How the elements are linked:
from | l z c e y
pap | pob gup maz gid sot
tos | lag niz lur mer kot
vuk | bez mer nuf ven tem
kal | suv gib tos kot niz
pob | rem fuz mav maz pap
bez | lof lur sen nuf vuk
rem | gid far guk mav pob
mav | guk pap zal tis maz
gib | ref zal niz fep zok
fuz | far lal pap sot gup
bod | kot gil vad lag suv
pef | sot nov rem pob far
sot | pap fum gid rem pef
tem | vuk vad ven lof rus
zok | gib tis fep gil kas
niz | kal zok kot bod fep
liv | rus tos bez vuk lur
nov | fum ven far fuz rim
rim | nov lof fuz gup lal
tam | vol mav gib zok zal
ref | gil tam kal niz gib
vol | kas guk ref gib tam
kot | tos fep mer vad bod
lof | ven liv lal sen bez
gil | fep vol suv kal ref
lag | vad kal liv lur tos
vob | tis rem vol tam guk
sen | lal vuk fum nov nuf
fum | gup nuf pef far nov
lur | liv kot vuk tem mer
ven | nuf rus rim lal lof
fep | niz kas bod suv gil
lal | rim bez gup fum sen
far | pef rim pob pap fuz
maz | mav sot tis vob gid
guk | vob pob tam zal mav
mer | lur bod tem rus vad
zal | tam maz zok kas tis
rus | tem lag lof bez liv
suv | bod ref lag tos kal
kas | zok vob gil ref vol
gup | fuz sen sot pef fum
vad | mer suv rus liv lag
tis | zal gid kas vol vob
nuf | sen tem nov rim ven
gid | maz pef vob guk rem

The rows follow the links: the fewer symbols apart two elements are, the more alike their rows tend to be.

Each row is also shifted at random along 3 hidden directions that mean nothing.

Rows with their elements:
[-2, -13, 9, 1, -6, 1, -3, 0, 0, -5, 15, 3, -3, -5, 2, -4, -18, 9, 10, 0, 11, 4, 3, -5, -9, -8, 2, 4, -7, 35, 10, 12, -9, 7, 12, -25, -11, -10, -12, -9, 4, 2, -16, 1, -10, 21, 2, -1, -21, -33, 20, 9, 0, 9, -18, 5, 20, -18, -4] | lof
[3, 8, 17, -4, -19, -7, -5, 5, -10, 1, -7, 15, 31, 3, 4, -22, 9, 26, 7, 0, 23, 6, 2, -1, 13, 0, 8, 9, -17, -25, -9, -8, 7, -16, 24, 20, 9, -22, -10, -13, -11, -12, -4, 14, -1, -5, 21, 10, 15, 11, -7, 12, -7, 18, 4, -3, -14, -33, 7] | ven
[-2, 4, -20, -1, 7, 13, 2, -7, 12, 4, 0, -22, -32, -16, -18, 22, 3, -24, -9, 6, -30, 0, -2, 13, -13, -6, 8, -11, 22, -6, 2, 3, 2, 17, -30, 3, 4, 21, 13, 14, 5, 16, 14, -20, 18, -3, -14, -13, 13, 4, -8, -7, 16, -24, 13, 7, 16, 31, -7] | rus
[-7, -10, -4, -4, -6, 2, 2, 2, 5, -9, -2, -3, 25, 10, -23, 8, -7, -4, 5, -4, 14, -4, -12, 4, -17, 2, 11, -6, 5, 27, 13, 9, 1, 10, 10, -18, -15, -4, -10, 21, 12, 7, -7, -9, 3, -5, -8, -15, -15, -19, 13, 7, 1, -11, -8, -3, 29, -19, 16] | rem
[1, 9, -15, 0, -6, 13, -9, -30, 17, -15, 12, -11, -23, -6, -18, 24, -26, -11, -5, 16, 5, 12, 7, 2, -26, -14, -2, 4, 18, -8, -12, 4, -18, 20, 20, 2, -4, 12, 1, -4, -5, 14, 17, -10, 9, 21, -8, -5, 16, -18, 8, 8, 14, -18, 14, 14, 23, -52, -25] | mer
[-4, 10, -21, 5, 15, -6, 3, -21, 9, -15, -14, -15, -4, 11, -10, 24, -10, -31, -15, 12, 0, 0, -5, -5, -4, 7, -16, -3, 25, -8, -7, -10, -14, 9, -7, 3, -5, 25, 17, 19, 5, 10, 17, -15, 13, -8, -14, -10, 10, 15, -9, -13, 9, -24, 10, -2, 2, -11, -11] | bez
[-2, 12, 3, 4, 7, -17, -2, -15, -1, -10, -21, 7, 17, 22, 9, 2, 0, -8, -13, 11, 17, 2, -2, -12, 15, 15, -17, 4, 12, -31, -21, -13, -1, -14, 12, 24, 11, 1, 10, 0, -12, -3, 9, 3, 10, -16, 3, 3, 21, 32, -16, -4, -1, 1, 19, -5, -23, -33, -2] | zok
[-9, -6, -17, 5, 18, -9, 9, -8, 0, -15, -7, -11, 8, 19, -9, 23, -16, -17, -3, 4, 9, -8, -9, -11, -12, 10, -17, -7, 14, 28, 8, 1, -18, 7, -3, -24, -12, 14, 5, 22, 13, 12, -1, -13, 3, -6, -14, -9, -15, -3, 1, -16, 4, -14, -4, -5, 16, -9, -6] | vol
[5, -14, 18, -6, -9, 6, 6, 28, 2, 20, -5, 0, -5, -11, 7, -29, 27, 13, 6, -8, -19, 1, -3, -3, 9, -8, 16, -7, -18, 12, 15, 12, 17, -2, -27, -5, 0, -7, 2, 3, 13, -11, -26, 12, -16, -5, 6, -4, -12, -13, 1, 6, -9, 14, -16, -13, -5, 58, 12] | kas
[-11, -15, 16, -4, -18, -9, 2, 11, -8, -6, -7, 14, 62, 12, -12, -17, 7, 22, 14, -13, 32, -2, -17, 4, 3, 0, 22, 1, -19, 28, 12, 6, 13, -6, 32, -8, -4, -33, -29, 1, 4, -9, -25, 7, -3, -10, 12, -4, -15, -13, 16, 21, -8, 17, -19, -11, 16, -35, 37] | bod
[1, -8, -22, -8, -8, 26, 8, 19, 2, 12, 21, -12, -22, -35, -29, 20, 2, -2, 12, -17, -25, 1, -1, 20, -31, -11, 12, -8, -8, 3, 21, 7, 3, 17, -16, -11, -11, 2, -3, 0, 1, 18, 19, -20, 9, 11, -18, 0, -5, -16, 4, -4, 3, -18, 9, 11, 30, 37, 4] | suv
[-5, -5, 8, 7, 5, -8, -8, -12, 7, -18, 3, 9, 7, 22, 16, -2, -25, -4, -6, 12, 23, 1, 4, -19, -4, -5, -6, 1, 5, 39, 1, 9, -15, 7, 22, -21, -12, 1, -3, 0, 9, -1, -24, 6, -16, 15, 6, -2, -21, -25, 18, 7, -1, 11, -20, 2, 6, -42, -14] | tem
[6, 5, -12, -12, -5, 1, 13, 19, -14, 6, -2, -6, 22, -9, -21, 8, 17, 9, 15, -11, 2, -3, -7, 11, -5, 9, -6, 6, -10, -38, 0, -14, 3, -12, 5, 19, 4, -8, 2, -5, -18, 7, 29, -10, 17, -24, -3, 4, 21, 25, -12, -11, -5, -4, 21, -4, -1, 4, 12] | maz
[7, 6, 3, -5, -4, -3, -1, 23, -16, 14, -2, 9, 2, -15, 6, -11, 15, 16, 7, -11, -7, -3, 5, 8, 14, 5, -4, 4, -17, -27, -5, -14, 10, -21, -6, 13, 14, -12, -5, -20, -21, -7, 13, 6, 3, -4, 7, 12, 8, 23, -10, -6, -12, 10, 7, 1, -20, 21, 10] | vad
[2, 7, -1, 4, 10, -11, 1, 13, -17, 15, -15, 6, 7, -5, 10, -6, 23, -2, -2, -16, -13, -8, -4, 11, 19, 18, -5, 4, -7, -25, -2, -20, 11, -21, -14, 17, 16, -3, 2, -5, -14, -5, 13, 3, 10, -18, 1, 9, 5, 33, -16, -10, -5, 5, 6, -5, -26, 35, 13] | kal
[-9, -12, -7, 4, -13, 20, -7, 5, 3, 4, 21, -7, -16, -37, -26, 21, -2, -6, 5, -22, -20, 1, -5, 31, -25, -12, 22, -4, -6, 27, 15, 12, 14, 15, -4, -16, -5, -6, -19, -2, 3, 9, 1, -18, 7, 21, -15, -3, -19, -29, 18, 17, 13, -14, -3, 12, 36, 8, 18] | mav
[-2, -2, -21, -3, 2, -4, 10, 1, -9, -14, 7, -9, 22, 6, -27, 27, -14, 1, 15, -5, 18, -1, -6, 4, -23, 7, -8, 0, -9, 13, 11, 1, -16, 7, 16, -15, -17, 0, -9, -2, 4, 19, 13, -15, 6, -1, -6, -5, -8, -9, 7, -10, -3, -15, 4, 5, 28, -27, 0] | fep
[-1, 18, -5, 4, -14, 1, -17, -27, 3, -6, 5, 8, -2, -4, -2, 5, -13, 5, -1, 15, 14, 11, 8, 1, 1, -4, -3, 13, 4, -39, -25, -12, -6, -4, 33, 26, 17, 1, -6, -19, -24, -1, 21, 4, 12, 13, 9, 8, 26, 10, -6, 14, 6, -2, 18, 13, -7, -59, -6] | tam
[1, 4, 21, 5, 13, -11, -8, -10, 4, 3, -5, 12, -17, 15, 41, -23, -1, -2, -16, 12, 4, 2, 11, -20, 25, -3, -13, 3, 5, 4, -13, 0, -2, -7, -9, 2, 5, 7, 9, -6, 3, -18, -21, 22, -21, 7, 14, 6, -6, 3, -3, -2, 1, 19, -9, -4, -32, 6, -18] | gid

Start, symbols taken left to right, then the element you end at.
Answers are names.
[8, 7, 7, -6, -11, 7, -7, 14, -12, 17, 12, 8, -13, -25, 7, -15, 14, 18, 9, -11, -11, 5, 8, 13, 10, -7, 2, 6, -20, -32, -4, -9, 12, -13, 2, 16, 14, -10, -5, -26, -17, -11, 10, 10, -3, 9, 10, 17, 12, 10, -9, 6, -7, 8, 9, 8, -15, 16, 5]
l l: tem
[2, -7, 19, -6, -9, 4, 5, 12, 8, 12, -2, 1, -2, 0, 12, -26, 14, 9, -1, 4, -11, -1, -2, -6, 6, -13, 21, -6, -8, 12, 13, 14, 13, 0, -13, -4, 1, -2, 6, 7, 16, -13, -27, 13, -17, -2, 7, -5, -6, -18, 4, 8, -6, 15, -18, -10, -5, 32, 7]
c z l: ref
[-6, -13, -10, 4, 7, 11, 0, 2, 7, 4, 13, -11, -26, -20, -11, 21, -5, -23, -1, -12, -24, -3, -4, 17, -20, -8, 9, -10, 8, 31, 11, 9, 4, 18, -23, -19, -9, 9, -1, 9, 13, 13, -1, -17, 10, 12, -17, -9, -20, -19, 7, 3, 13, -19, -5, 8, 26, 28, 7]
y e: tam
[-9, -12, 15, 8, 4, 1, -10, -8, 6, -4, 2, 8, -6, 5, 13, -9, -10, -4, -9, -3, 10, 1, 0, -3, 2, -6, 6, 1, 4, 40, 2, 13, 3, 6, 5, -16, -4, -4, -6, 1, 16, -8, -27, 6, -16, 12, 4, -4, -23, -23, 16, 10, 5, 9, -18, 2, 5, -10, 3]
z c: mer
[-2, -7, -19, 1, 19, -21, 21, 3, -12, -23, -19, -6, 54, 41, -18, 21, -5, -9, 12, 1, 32, -11, -18, -17, -13, 26, -21, -3, 2, 24, 14, -2, -22, -5, 15, -23, -26, 4, 0, 23, 10, 13, 5, -15, 6, -26, -8, -11, -13, 8, -1, -26, -10, -13, 1, -14, 17, -29, 0]
z z y: gid
[-4, 11, -3, 5, 0, -4, -13, -6, -7, 8, -1, 9, -6, -9, 9, 2, 3, -4, -4, -5, -3, -3, 7, 14, 16, 5, -3, 9, 1, -30, -16, -16, 7, -13, -2, 18, 18, -2, -5, -14, -18, -3, 13, -2, 5, 1, 2, 11, 14, 24, -11, -1, 6, 1, 13, 8, -21, 0, 6]
l c: bod
[-1, -10, 16, 11, 2, 9, -9, -7, 16, 4, 1, 1, -30, -9, 18, -12, -3, -8, -18, 1, -17, 0, 4, -4, 4, -17, 15, -7, 11, 32, 1, 18, 11, 14, -18, -11, 3, 5, 1, 6, 18, -8, -29, 9, -16, 20, 0, -4, -19, -22, 8, 16, 11, 12, -19, 1, 4, 23, -2]
e y: mer
[2, 8, 1, 1, 5, -13, 0, 1, -16, 1, -11, 11, 17, 7, 13, -4, 8, 8, 1, -6, 8, -2, 2, -5, 21, 16, -16, 10, -8, -30, -10, -16, 0, -20, 4, 14, 8, -4, 2, -10, -17, -8, 11, 9, 2, -14, 7, 10, 8, 29, -15, -12, -6, 6, 5, -5, -26, 1, 4]
y c: vad
[5, -7, 25, -7, -12, -6, 3, 21, -10, 6, 3, 13, 30, -3, 3, -23, 10, 32, 16, -9, 16, 1, 0, -2, 6, -3, 7, 0, -24, 7, 8, 4, 8, -13, 12, -4, -1, -24, -15, -16, -2, -14, -18, 15, -18, 0, 14, 7, -6, -7, 5, 7, -16, 20, -14, -4, -6, -5, 13]
l y: zal
[1, -2, 21, 7, 0, -5, -4, 5, -2, 9, 2, 12, -12, 1, 29, -30, 5, 13, -5, -1, -2, 3, 9, -13, 16, -2, -3, 4, -11, 10, -2, -1, 2, -4, -6, 0, 3, -5, 2, -7, 2, -13, -22, 16, -18, 11, 14, 9, -8, -4, 1, 5, -6, 21, -10, -3, -18, 16, -5]
l c: vol
[8, 10, 13, -1, 9, -13, 6, -7, 7, 3, -18, 5, -1, 21, 25, -29, 6, 3, -10, 21, 3, 3, 9, -28, 21, 3, -13, 2, 3, -29, -15, -6, -7, -11, -10, 23, 3, 14, 22, 2, -2, -10, -7, 22, -11, -18, 14, 5, 20, 25, -17, -13, -8, 14, 4, -12, -37, 6, -20]
c e: rim
[0, 3, 20, 5, -2, -7, -15, -1, -2, 6, 4, 16, -5, -9, 29, -20, 4, 9, -5, -6, -1, -1, 7, 2, 23, -2, 1, 6, -5, 3, -9, -1, 9, -12, 1, 8, 13, -11, -3, -14, -7, -14, -13, 17, -13, 8, 14, 12, -6, 4, -1, 12, 1, 19, -9, 2, -22, -2, 5]
l c: mav
[-1, -2, 22, -1, -17, -2, -10, -5, 6, -5, 1, 9, 16, 12, 7, -21, -8, 13, -1, 9, 20, 6, 3, -14, 0, -12, 17, 0, -6, 19, 1, 17, 2, 5, 24, -5, -1, -14, -12, 0, 8, -11, -28, 16, -16, 6, 13, -6, -7, -22, 15, 26, -2, 19, -16, -2, 6, -35, 4]
y z z: vob
[5, 10, -9, -3, -7, 9, 2, 3, -1, 10, 3, -1, -13, -18, -8, 5, 9, 0, 0, -1, -15, 3, 1, 15, -2, -1, 6, 3, -1, -40, -6, -8, 7, -2, -6, 24, 16, 1, 2, -8, -15, 2, 25, -3, 14, -6, -2, 5, 27, 18, -14, 0, 5, -11, 21, 6, -7, 12, 4]
l y c: vol
[-4, 15, 20, 7, 10, -17, -11, -34, 13, -11, -21, 10, -9, 36, 39, -28, -10, -6, -27, 34, 14, 5, 12, -34, 28, 0, -11, 6, 22, -9, -27, 1, -6, -2, 4, 19, 9, 11, 16, 3, 1, -16, -22, 25, -12, 0, 18, -2, 14, 10, -8, 3, 6, 22, -7, -6, -39, -33, -25]
y c z: rim
